Here is a tiny trained network, its code and every weight. The questions are about switching its units off for an input and a class, where a switched-off unit gives its printed mean instead of its output.

import numpy as np


def w(rows, s, z=0):
    codes = np.array(rows[::2]) - 128.0
    scale = np.full(codes.shape[1], s)
    scale[-1] = z or s
    return codes * scale


def f(y):
    return np.maximum(y, 0)


def log_softmax(a):
    a = a - a.max(-1, keepdims=True)
    return a - np.log(np.exp(a).sum(-1, keepdims=True))


def net(x, mask):
    res = np.array(x, float).reshape(1, 7) / 4 @ E
    y = f(res @ A[0][:, :-1].T + A[0][:, -1])
    res = res + np.where(mask, y, B[0][:, -1]) @ B[0][:, :-1]
    return log_softmax(res[-1] @ U[:, :-1].T + U[:, -1])


A, B = {}, {}
E = w([
[133,129,139,131,123,126,128,136,100,133,121,132],'x0',
[229,156,75,151,132,126,236,144,120,227,253,164],'x1',
[125,121,125,124,119,125,137,132,128,132,123,126],'x2',
[58,69,204,176,73,183,120,195,203,194,188,196],'x3',
[137,111,131,126,127,120,128,123,120,129,120,139],'x4',
[64,49,154,119,164,174,166,60,26,85,220,58],'x5',
[112,153,117,142,119,133,113,144,111,124,145,126],'x6',
],0.013)
A[0] = w([
[187,147,55,147,124,124,182,163,123,183,153,134,161],'n1',
[41,102,176,105,99,141,36,126,147,59,25,89,147],'n2',
[173,181,45,76,144,58,167,76,83,102,103,72,84],'n3',
[162,179,95,113,94,65,131,187,199,139,56,190,23],'n4',
[72,68,242,152,88,185,102,203,201,167,169,156,111],'n5',
[201,206,89,136,112,113,112,188,189,176,57,194,49],'n6',
[105,109,185,124,95,213,148,156,154,188,189,163,68],'n7',
[186,215,36,80,169,68,162,72,76,60,102,64,111],'n8',
[169,118,134,140,106,163,91,131,114,110,126,108,2],'n9',
[80,50,139,133,148,214,171,33,40,100,216,80,73],'n10',
[138,107,107,134,99,114,195,106,111,157,197,122,102],'n11',
[219,154,70,120,129,119,254,148,129,219,233,141,143],'n12',
[106,87,139,176,131,157,162,148,115,203,143,185,102],'n13',
[71,119,156,74,137,107,181,97,108,105,183,100,53],'n14',
[113,78,127,142,126,145,153,110,85,99,212,84,32],'n15',
],0.012,0.0072)
B[0] = w([
[106,189,143,96,141,107,157,147,103,92,156,129,196],'n1',
[87,216,159,93,183,63,99,38,9,44,125,124,220],'n2',
[189,92,44,187,131,180,166,93,125,205,179,148,204],'n3',
[82,163,189,99,82,115,163,187,205,156,108,73,186],'n4',
[199,84,27,201,118,158,168,99,115,177,193,201,229],'n5',
[108,117,181,77,83,160,128,212,166,195,71,55,198],'n6',
[188,84,61,159,102,150,147,143,92,139,164,167,198],'n7',
[189,62,62,186,147,174,204,108,120,156,156,174,224],'n8',
[122,146,136,141,168,142,147,150,128,132,124,166,129],'n9',
[65,115,172,93,67,99,141,205,222,154,74,50,234],'n10',
[99,159,149,67,154,121,145,121,99,103,119,111,183],'n11',
[66,193,160,74,210,65,69,26,46,52,111,154,255],'n12',
[135,104,89,163,96,153,169,109,107,133,146,170,182],'n13',
[112,130,137,108,83,118,126,151,142,143,125,122,169],'n14',
[89,125,118,125,75,123,157,205,166,137,111,61,182],'n15',
],0.013,0.036)
U = w([
[89,195,162,95,201,54,75,37,38,33,117,151,196],'0',
[198,68,44,204,147,182,162,119,137,214,209,199,3],'1',
[78,122,198,97,53,122,113,252,226,198,71,54,100],'2',
],0.012,0.0047)

Each question gives the input, the list of numbers given to net, and the class t.
The units are the neurons (one row each of A and B). Each row of codes is followed by its name. A weight is (code - 128) times the scale printed after its matrix; where a second scale follows, it is the last column's (A, B and U).
mask holds one flag per neuron, in row order. A switched-off neuron (its flag False) gives its mean, the last column of its row in B, instead of its output. The means were averaged over made-up inputs and are rounded, as every weight is.
A unit's drop is (log p(t) with every unit on - log p(t) with that unit switched off) / (log p(t) with every unit on - log p(t) with every unit switched off).
The circuit of an input: a set's keep is (log p(t) with only the set's units on - log p(t) with every unit switched off) / (log p(t) with every unit on - log p(t) with every unit switched off). Starting from the 12 units with the biggest drops (on a tie, the unit counted first), units are removed one at a time, each time the one whose removal leaves the highest keep (on an exact tie, the one counted first), for as long as the keep stays at least 0.8.
units of the circuit, in order: the units of the circuit, biggest drop first
top k neurons: the k neurons with the biggest drops, biggest first
drop when u is switched off: that unit's drop, to one decimal
input [-2,4,-5,-4,-7,-8,7], class 2: units of the circuit, in order : (n6)
input [-8,7,0,-7,-2,-3,1], class 0: top 3 neurons : (n12; n5; n1)
input [-8,6,8,0,-6,8,4], class 2: top 3 neurons : (n10; n15; n2)
input [-5,1,-2,2,2,3,8], class 2: top 3 neurons : (n8; n3; n2)
input [4,-1,-4,-7,8,-8,-4], class 2: top 2 neurons : (n6; n4)
input [-4,-4,2,-6,-4,5,-3], class 1: top 3 neurons : (n8; n12; n3)
input [2,-7,4,8,5,1,8], class 1: top 3 neurons : (n5; n12; n7)
input [2,5,0,2,-2,7,-7], class 2: top 2 neurons : (n10; n2)
input [-5,0,-7,-5,-8,-5,-8], class 1: top 4 neurons : (n10; n8; n3; n15)
input [-7,8,-1,-8,4,-6,5], class 0: top 2 neurons : (n12; n5)
input [-2,8,-2,8,-6,-7,4], class 0: top 4 neurons : (n12; n8; n1; n3)
input [-8,-4,7,6,-6,4,6], class 1: drop when n12 is switched off : 3.4
input [2,-3,-3,6,0,4,2], class 1: drop when n9 is switched off : 0.0
input [6,4,-7,2,-1,7,2], class 2: units of the circuit, in order : (n10)
input [-7,3,5,2,-8,6,-5], class 2: drop when n10 is switched off : 0.2
